cols: N B K U R A J W D G
q86: [-39.7   2.6   3.7  18.5  48.6  23.6  41.9  -9.7 -23.2  55.9]
q21: [ 75.7  66.6   7.3  37.9  -3.6  17.7 -58.0  46.5  70.6 -54.8]
q406: [ 55.9  -9.6 -23.2  48.6   2.6 -39.7   3.7  41.9  18.5  23.6]
q868: [-56.1 -54.5 -32.1 -24.1  10.7   2.7  51.6 -44.6 -77.7  52.3]
q9: [-46.2 -57.2 -51.4 -24.2   6.3   9.3  47.6 -48.6 -89.1  47.7]
q17: [ 70.6 -58.0  -3.6  75.7  66.6 -54.8  46.5   7.2  37.9  17.7]
q926: [-48.0   0.0   9.2  17.2  51.9  21.6  47.5 -11.2 -24.3  62.1]
q822: [  0.0 -24.3 -11.3 -48.0  47.5   9.2  51.9  21.6  62.1  17.2]
order: [-77.7 -56.1 -54.5 -44.6 -32.1 -24.1   2.7  10.7  51.6  52.3] -> q868
order: [ 55.9 -39.7   2.6   3.7  18.5  48.6  23.6  41.9  -9.7 -23.2] -> q86
order: [ 62.1 -48.0   0.0   9.2  17.2  51.9  21.6  47.5 -11.2 -24.3] -> q926
col: [ 41.9 -44.6 -48.6] -> W
order: [ 46.5  70.6 -54.8  75.7  66.6   7.3  37.9  -3.6  17.7 -58.0] -> q21

cols: Y E H X T Q
q406: [32.1 27.5 13.0 -1.7 16.1 -0.9]
q868: [ 57.0  54.2 -44.1  -5.6 -22.5  -6.1]
q177: [-24.1 -23.1  -1.9 -86.7 -68.1  52.5]
q926: [  4.7 -17.1  28.3  -8.4  44.5 -33.8]
q9: [ 25.0  42.6 -19.0 -33.1 -37.9  53.5]
q21: [ 28.6   0.1 -13.6  -0.3 -69.0  11.1]
q754: [-33.8  28.3 -17.1   4.8  -8.4  44.5]
q17: [-24.1  -1.9 -86.7  52.5 -68.1 -23.0]
q822: [ 36.8  -4.1 -21.3   3.2 -49.2  -1.1]
order: [-23.1 -86.7  52.5  -1.9 -24.1 -68.1] -> q177
order: [ -8.4  44.5 -33.8  28.3 -17.1   4.8] -> q754

cols: M F S V
q86: [11.6 26.5 19.5 74.8]
q852: [ 34.1 -36.3 -44.9 -46.9]
q177: [-23.3 -40.0  31.5  59.5]
q969: [ 12.8 -67.7  36.4 -27.7]
q406: [ 27.5 -28.0 -56.0 -45.5]
q926: [-20.2  20.2 -64.3 -43.2]
q9: [-56.0 -28.1 -45.5  27.5]
q21: [-12.1 -66.8  46.4  -4.5]
q868: [-25.4 -56.5  41.6  35.5]
q17: [-12.1 -66.8  46.4   0.8]
q754: [15.5 36.6 21.2 68.0]
order: [-56.0 -45.5 -28.0  27.5] -> q406
col: [ 12.8  27.5 -20.2 -56.0 -12.1] -> M
order: [-66.8 -12.1   0.8  46.4] -> q17
col: [12.8 27.5] -> M
col: [-28.0  20.2 -28.1] -> F

cols: gidu Sof kos feg biv Zub fumer
q852: [-46.4 -43.1 -17.2  55.1  -2.9 -98.3 -44.2]
q86: [-47.0  33.6 -20.3 -42.1 -57.6   0.4 -38.4]
q17: [ 50.3  35.0  52.4  81.4 -24.8 -97.9 -70.8]
q868: [-52.3 -37.5 -58.4  82.1   1.9 -81.8 -37.9]
q754: [ 25.0 -54.9 -28.9  -3.7  60.7  63.7 -41.8]
q822: [ -5.2 -43.1 -17.2 -41.3  39.2  33.1 -55.1]
q21: [-20.3 -47.0 -42.2 -57.6  33.6   0.4 -38.4]
q969: [ 50.0  33.7  49.9  46.0 -27.0 -33.8 -36.9]
q177: [-35.5 -54.9 -48.4 -48.6  67.0  36.3 -37.3]
q406: [-52.3 -37.5 -58.4  -8.8  67.4  35.8 -55.0]
q9: [-46.4 -43.1 -17.2 -41.3  39.2  33.1 -55.1]
q926: [-17.2  33.1  39.3  -5.2 -55.1 -41.3 -43.1]
order: [-55.1  33.1  39.2 -41.3 -17.2 -43.1  -5.2] -> q822
col: [-20.3  52.4 -58.4 -28.9 -17.2] -> kos
order: [-42.2 -57.6  33.6   0.4 -38.4 -20.3 -47.0] -> q21
col: [-58.4 -28.9] -> kos
col: [-81.8  63.7  33.1   0.4 -33.8  36.3  35.8  33.1] -> Zub
order: [-44.2 -46.4  -2.9 -98.3 -17.2  55.1 -43.1] -> q852

cols: mami migag kasud zumu vuv
q822: [ -9.8  74.6  12.9 -10.0 -32.3]
q17: [ 98.4   7.4  22.8 -55.4  21.7]
q9: [-29.9  42.9  54.1 -37.3   6.3]
q86: [-66.2  52.9  16.6   4.2 -38.0]
q969: [ 82.7 -54.5 -20.0   2.5   6.7]
q754: [ 11.7 -60.1 -27.6  14.9  40.6]
q177: [ 54.1   6.3 -37.2  42.9 -29.9]
q926: [-60.1 -27.6  11.7  14.9  40.5]
q868: [ 66.4  -1.0 -41.0  42.6 -11.7]
order: [  6.3 -37.3  54.1  42.9 -29.9] -> q9
col: [-29.9 -66.2  82.7  11.7] -> mami
col: [14.9 42.9] -> zumu
col: [ 21.7   6.3 -38.0   6.7  40.6] -> vuv
order: [ 14.9  40.6  11.7 -60.1 -27.6] -> q754
col: [ 52.9 -54.5 -60.1   6.3] -> migag

cols: goza Meb pafoz zug vanul bam fev
q17: [  2.0  24.3 -24.3 -48.9 -35.5  77.9   5.1]
q406: [-24.3  77.8 -48.9  24.3 -35.5   5.1  10.7]
q9: [-24.3  77.8 -48.9  24.3 -35.5   5.1   2.0]
order: [  2.0 -24.3  77.8 -48.9  24.3 -35.5   5.1] -> q9
col: [-24.3 -24.3] -> goza

